Below is a small trained network, with its code and all its weights. Each question gives an input and a class and asks what happens when units are switched off, that is, made to give their printed mean instead of their output.

import numpy as np


def w(rows, s, z=0):
    codes = np.array(rows[::2]) - 128.0
    scale = np.full(codes.shape[1], s)
    scale[-1] = z or s
    return codes * scale


def f(y):
    return y / 2 * (1 + np.tanh(0.7978845608 * (y + 0.044715 * y**3)))


def log_softmax(a):
    a = a - a.max(-1, keepdims=True)
    return a - np.log(np.exp(a).sum(-1, keepdims=True))


def net(x, mask):
    res = np.array(x, float).reshape(1, 6) / 4 @ E
    y = f(res @ A[0][:, :-1].T + A[0][:, -1])
    res = res + np.where(mask, y, B[0][:, -1]) @ B[0][:, :-1]
    return log_softmax(res[-1] @ U[:, :-1].T + U[:, -1])


A, B = {}, {}
E = w([
[200,99,161,152,161,44,33,77,145,135,41],'x0',
[113,212,155,182,197,143,97,66,58,4,217],'x1',
[14,59,112,215,69,124,78,128,163,150,121],'x2',
[175,82,25,145,169,226,159,23,148,147,127],'x3',
[45,67,170,112,237,56,181,80,56,180,106],'x4',
[127,121,99,90,9,129,135,81,1,95,73],'x5',
],0.01)
A[0] = w([
[121,139,168,172,134,147,82,83,86,77,179,10],'n1',
[93,176,206,135,96,84,93,215,110,93,138,78],'n2',
[202,99,161,181,141,54,23,61,148,110,55,87],'n3',
[79,104,92,177,110,138,104,86,148,140,133,110],'n4',
[115,110,155,164,221,155,126,163,201,132,186,21],'n5',
[138,48,153,54,73,138,165,167,178,211,51,37],'n6',
[118,137,172,191,157,139,126,69,103,85,186,2],'n7',
[220,174,160,17,165,117,184,135,125,115,140,116],'n8',
[157,156,161,199,194,126,144,178,223,194,155,113],'n9',
[106,182,156,195,161,134,84,83,69,37,175,20],'n10',
[121,147,121,113,100,118,111,83,78,96,125,87],'n11',
[104,144,165,98,123,87,124,254,111,119,112,139],'n12',
[131,120,105,150,116,205,193,43,166,136,104,93],'n13',
[189,128,97,122,80,198,84,179,169,97,153,28],'n14',
[178,192,90,153,57,124,71,172,174,80,133,25],'n15',
[110,122,131,115,52,159,115,52,50,130,97,148],'n16',
[68,114,90,117,91,142,236,194,132,85,213,45],'n17',
[100,152,215,98,84,105,111,164,74,131,130,75],'n18',
[39,101,106,190,105,140,91,121,158,103,109,91],'n19',
[184,96,136,152,140,110,44,143,113,122,107,3],'n20',
[179,91,63,168,156,180,148,47,113,149,150,94],'n21',
[58,105,133,112,215,72,178,111,52,181,110,26],'n22',
[123,117,94,92,67,122,160,146,62,97,47,41],'n23',
[40,101,135,174,84,105,70,143,148,135,143,88],'n24',
[89,130,156,124,98,193,187,142,116,164,211,27],'n25',
],0.0099,0.0019)
B[0] = w([
[102,149,120,113,76,150,117,142,194,220,150,190],'n1',
[210,42,210,169,172,176,186,102,188,105,81,217],'n2',
[72,187,89,250,137,126,166,123,41,146,69,251],'n3',
[160,145,119,30,187,170,133,174,145,51,83,173],'n4',
[169,120,90,129,98,36,155,132,134,63,217,212],'n5',
[129,148,69,112,50,201,123,141,196,239,159,226],'n6',
[143,117,76,112,83,170,107,143,187,199,146,189],'n7',
[115,220,96,28,149,126,58,243,91,75,2,206],'n8',
[148,137,74,139,111,35,129,126,132,96,223,224],'n9',
[105,165,88,113,77,162,103,134,216,236,99,226],'n10',
[134,197,145,121,105,66,181,139,161,128,201,168],'n11',
[209,94,165,158,165,185,188,84,155,153,115,203],'n12',
[209,89,186,167,134,201,194,110,147,114,112,182],'n13',
[52,56,159,104,103,175,86,64,87,93,178,196],'n14',
[34,51,172,90,104,145,47,28,85,95,187,213],'n15',
[160,139,131,147,107,7,161,164,178,52,235,200],'n16',
[108,176,87,212,114,160,169,119,35,128,81,201],'n17',
[190,94,220,153,177,128,164,112,162,112,124,194],'n18',
[131,225,120,67,173,155,70,209,107,44,56,195],'n19',
[102,126,130,185,121,129,140,137,75,135,79,179],'n20',
[212,75,211,136,224,176,174,79,190,83,89,197],'n21',
[8,56,219,69,100,154,38,34,75,102,200,212],'n22',
[142,119,106,125,124,11,160,179,137,128,190,189],'n23',
[164,192,111,32,189,123,73,178,121,83,72,206],'n24',
[101,204,53,216,146,121,160,74,64,161,64,180],'n25',
],0.0079,0.017)
U = w([
[210,91,192,143,163,175,154,107,171,129,110,164],'0',
[123,140,100,94,57,162,105,149,196,250,138,98],'1',
[56,77,176,71,96,158,72,77,65,114,175,84],'2',
[151,186,126,24,153,144,84,199,104,83,75,126],'3',
[107,162,100,233,113,135,155,128,34,160,101,254],'4',
[166,137,112,131,95,43,144,152,151,97,212,48],'5',
],0.014,0.00097)

Each question gives the input, the list of numbers given to net, and the class t.
The units are the neurons (one row each of A and B). Each row of codes is followed by its name. A weight is (code - 128) times the scale printed after its matrix; where a second scale follows, it is the last column's (A, B and U).
mask holds one flag per neuron, in row order. A switched-off neuron (its flag False) gives its mean, the last column of its row in B, instead of its output. The means were averaged over made-up inputs and are rounded, as every weight is.
A unit's drop is (log p(t) with every unit on - log p(t) with that unit switched off) / (log p(t) with every unit on - log p(t) with every unit switched off).
The circuit of an input: a set's keep is (log p(t) with only the set's units on - log p(t) with every unit switched off) / (log p(t) with every unit on - log p(t) with every unit switched off). Starting from the 12 units with the biggest drops (on a tie, the unit counted first), units are removed one at a time, each time the one whose removal leaves the highest keep (on an exact tie, the one counted first), for as long as the keep stays at least 0.8.
circuit, biggest first: the units of the circuit, biggest drop first
k most important neurons: the k neurons with the biggest drops, biggest first
drop of u: that unit's drop, to one decimal
input [6,-7,6,-8,-8,8], class 0: 4 most important neurons => n2, n12, n18, n22
input [-6,7,4,4,1,7], class 1: circuit, biggest first => n10
input [-6,-7,5,2,8,-4], class 2: 2 most important neurons => n22, n10
input [4,4,-1,1,3,2], class 1: 2 most important neurons => n10, n17
input [7,-4,5,6,0,2], class 4: 2 most important neurons => n3, n2
input [8,5,-1,-2,7,4], class 4: 3 most important neurons => n3, n15, n14
input [-1,-1,0,7,8,0], class 2: 2 most important neurons => n22, n2
input [6,2,4,6,1,4], class 0: 4 most important neurons => n21, n17, n4, n13
input [3,-7,-8,5,-4,-3], class 3: 2 most important neurons => n8, n10
input [3,-2,7,7,4,6], class 0: 2 most important neurons => n21, n13
input [-8,-2,5,-7,-8,8], class 2: 4 most important neurons => n15, n14, n3, n21
input [-6,1,-8,0,1,-8], class 3: 3 most important neurons => n8, n16, n23
input [5,2,-3,-5,0,6], class 5: 2 most important neurons => n16, n23
input [-2,-5,4,-4,-8,-2], class 2: circuit, biggest first => n15
input [2,-5,6,5,7,-4], class 2: drop of n22 => 2.5
input [-1,-5,-1,-3,-7,-5], class 2: drop of n15 => 0.5
input [8,1,4,2,-2,4], class 4: drop of n3 => 4.4
